Below is a small trained network, with its code and all its weights. Each question gives an input and a class and asks what happens when units are switched off, that is, made to give their printed mean instead of their output.

import numpy as np


def w(rows, s, z=0):
    codes = np.array(rows[::2]) - 128.0
    scale = np.full(codes.shape[1], s)
    scale[-1] = z or s
    return codes * scale


def norm(h):
    return h / np.sqrt((h * h).mean(-1, keepdims=True) + 1e-5)


def f(y):
    return np.maximum(y, 0)


def log_softmax(a):
    a = a - a.max(-1, keepdims=True)
    return a - np.log(np.exp(a).sum(-1, keepdims=True))


def net(x, mask):
    res = np.array(x, float).reshape(1, 8) / 4 @ E
    u = 0
    for l in range(3):
        y = f(norm(res) @ A[l][:, :-1].T + A[l][:, -1])
        res = res + np.where(mask[u : u + 6], y, B[l][:, -1]) @ B[l][:, :-1]
        u += 6
    return log_softmax(norm(res)[-1] @ U[:, :-1].T + U[:, -1])


A, B = {}, {}
E = w([
[177,104,188,146,207,134,49,68],'x0',
[185,134,183,222,187,125,185,39],'x1',
[94,114,200,140,143,6,212,100],'x2',
[173,70,112,70,167,196,184,180],'x3',
[197,235,60,108,121,151,173,196],'x4',
[155,196,64,100,233,51,233,140],'x5',
[161,57,68,249,208,27,58,198],'x6',
[223,163,254,53,162,76,173,140],'x7',
],0.005)
A[0] = w([
[110,125,172,17,220,122,204,18,92],'L0N1',
[19,117,219,167,161,29,133,94,120],'L0N2',
[138,147,130,138,170,46,154,72,60],'L0N3',
[115,105,191,50,78,210,141,140,139],'L0N4',
[95,24,192,172,167,38,104,2,2],'L0N5',
[132,10,220,153,99,224,146,139,114],'L0N6',
],0.0063,0.0043)
B[0] = w([
[186,52,72,183,163,189,128,238,251],'L0N1',
[146,184,129,82,157,165,170,75,252],'L0N2',
[166,117,181,1,162,149,131,127,181],'L0N3',
[161,124,133,131,60,152,192,110,255],'L0N4',
[116,255,190,214,152,152,129,38,230],'L0N5',
[85,74,119,157,67,155,97,192,234],'L0N6',
],0.0072,0.0039)
A[1] = w([
[253,69,185,78,115,48,226,213,28],'L1N1',
[197,133,109,147,61,157,173,34,188],'L1N2',
[101,156,97,110,210,38,226,130,43],'L1N3',
[130,133,94,113,177,104,73,155,131],'L1N4',
[131,124,127,79,115,164,68,207,250],'L1N5',
[187,200,182,187,143,101,113,132,210],'L1N6',
],0.0075,0.0022)
B[1] = w([
[163,143,103,80,88,138,129,82,254],'L1N1',
[87,142,165,85,177,142,120,151,231],'L1N2',
[182,140,110,163,126,78,127,154,218],'L1N3',
[106,73,8,126,66,158,146,159,174],'L1N4',
[126,133,124,170,150,131,119,135,238],'L1N5',
[73,108,156,115,143,125,69,156,220],'L1N6',
],0.013,0.0053)
A[2] = w([
[66,178,184,86,220,167,181,222,89],'L2N1',
[172,19,134,182,190,187,178,155,111],'L2N2',
[47,195,33,167,103,127,130,210,205],'L2N3',
[101,115,205,53,3,203,73,19,159],'L2N4',
[95,116,24,169,21,117,50,252,142],'L2N5',
[192,145,123,119,78,48,156,20,2],'L2N6',
],0.0059,0.0031)
B[2] = w([
[102,138,173,159,97,82,29,99,177],'L2N1',
[61,66,168,171,100,174,5,85,171],'L2N2',
[83,1,114,173,60,219,19,207,236],'L2N3',
[142,164,43,123,169,138,169,128,223],'L2N4',
[80,31,40,206,73,115,40,193,254],'L2N5',
[174,52,141,135,186,47,165,166,142],'L2N6',
],0.0073,0.0071)
U = w([
[53,160,103,57,78,187,161,106,58],'0',
[233,156,93,93,154,36,189,144,20],'1',
[90,166,247,183,240,100,74,98,145],'2',
[111,7,58,183,103,152,57,239,253],'3',
],0.011,0.0023)

Each question gives the input, the list of numbers given to net, and the class t.
The units are the neurons (one row each of A and B). Each row of codes is followed by its name. A weight is (code - 128) times the scale printed after its matrix; where a second scale follows, it is the last column's (A, B and U).
mask holds one flag per neuron, layer by layer. A switched-off neuron (its flag False) gives its mean, the last column of its row in B, instead of its output. The means were averaged over made-up inputs and are rounded, as every weight is.
A unit's drop is (log p(t) with every unit on - log p(t) with that unit switched off) / (log p(t) with every unit on - log p(t) with every unit switched off).
unit that matters most: the unit with the biggest drop
k most important neurons: the k neurons with the biggest drops, biggest first
top k neurons in layer l: the k neurons of layer l with the biggest drops, biggest first
drop when u is switched off: that unit's drop, to one decimal
input [-7,-1,6,-8,-2,2,6,-1], class 2: unit that matters most -> L0N2
input [3,0,-5,-1,1,8,-7,2], class 1: 2 most important neurons -> [L2N5 L1N1]
input [-5,2,3,-5,4,-4,-1,8], class 1: 2 most important neurons -> [L1N1 L0N5]
input [4,8,6,1,8,-2,-5,3], class 1: 2 most important neurons -> [L1N1 L0N5]
input [3,-2,1,3,0,3,6,5], class 1: 2 most important neurons -> [L1N1 L2N3]
input [-1,2,-5,-3,1,-8,-8,-2], class 0: top 3 neurons in layer 1 -> [L1N2 L1N4 L1N3]
input [5,-5,-8,-6,-3,2,-6,2], class 0: top 2 neurons in layer 1 -> [L1N6 L1N3]
input [-8,-3,5,8,-1,-3,-6,3], class 0: 2 most important neurons -> [L1N1 L0N4]
input [-2,-4,1,5,-1,-3,3,8], class 1: 2 most important neurons -> [L1N1 L2N3]
input [-7,5,-2,1,-8,-5,-4,-1], class 0: top 2 neurons in layer 2 -> [L2N5 L2N3]
input [0,4,-2,-5,7,-3,-4,5], class 2: top 3 neurons in layer 1 -> [L1N2 L1N6 L1N4]
input [3,7,7,-3,6,5,1,1], class 1: 2 most important neurons -> [L1N1 L1N3]
input [-3,-6,2,2,2,6,0,3], class 1: 3 most important neurons -> [L1N1 L0N6 L1N6]
input [8,6,-1,7,-6,3,2,3], class 2: unit that matters most -> L0N5
input [7,5,8,6,3,3,7,-3], class 2: 2 most important neurons -> [L0N5 L1N6]
input [2,-3,4,-1,-4,0,-4,5], class 0: 2 most important neurons -> [L1N1 L0N1]
input [2,-8,5,5,0,2,-6,4], class 1: 2 most important neurons -> [L1N1 L2N3]
input [6,2,-3,-6,6,-8,-5,1], class 0: top 2 neurons in layer 2 -> [L2N4 L2N5]
input [-4,6,-6,-7,-1,5,6,7], class 1: drop when L0N3 is switched off -> 0.6
input [3,-2,8,-6,-4,-5,-2,-7], class 2: drop when L0N5 is switched off -> 0.2
input [-8,7,8,3,-1,-1,6,8], class 1: drop when L0N6 is switched off -> 0.0
input [-8,-4,7,5,-2,-7,-2,3], class 0: unit that matters most -> L0N4
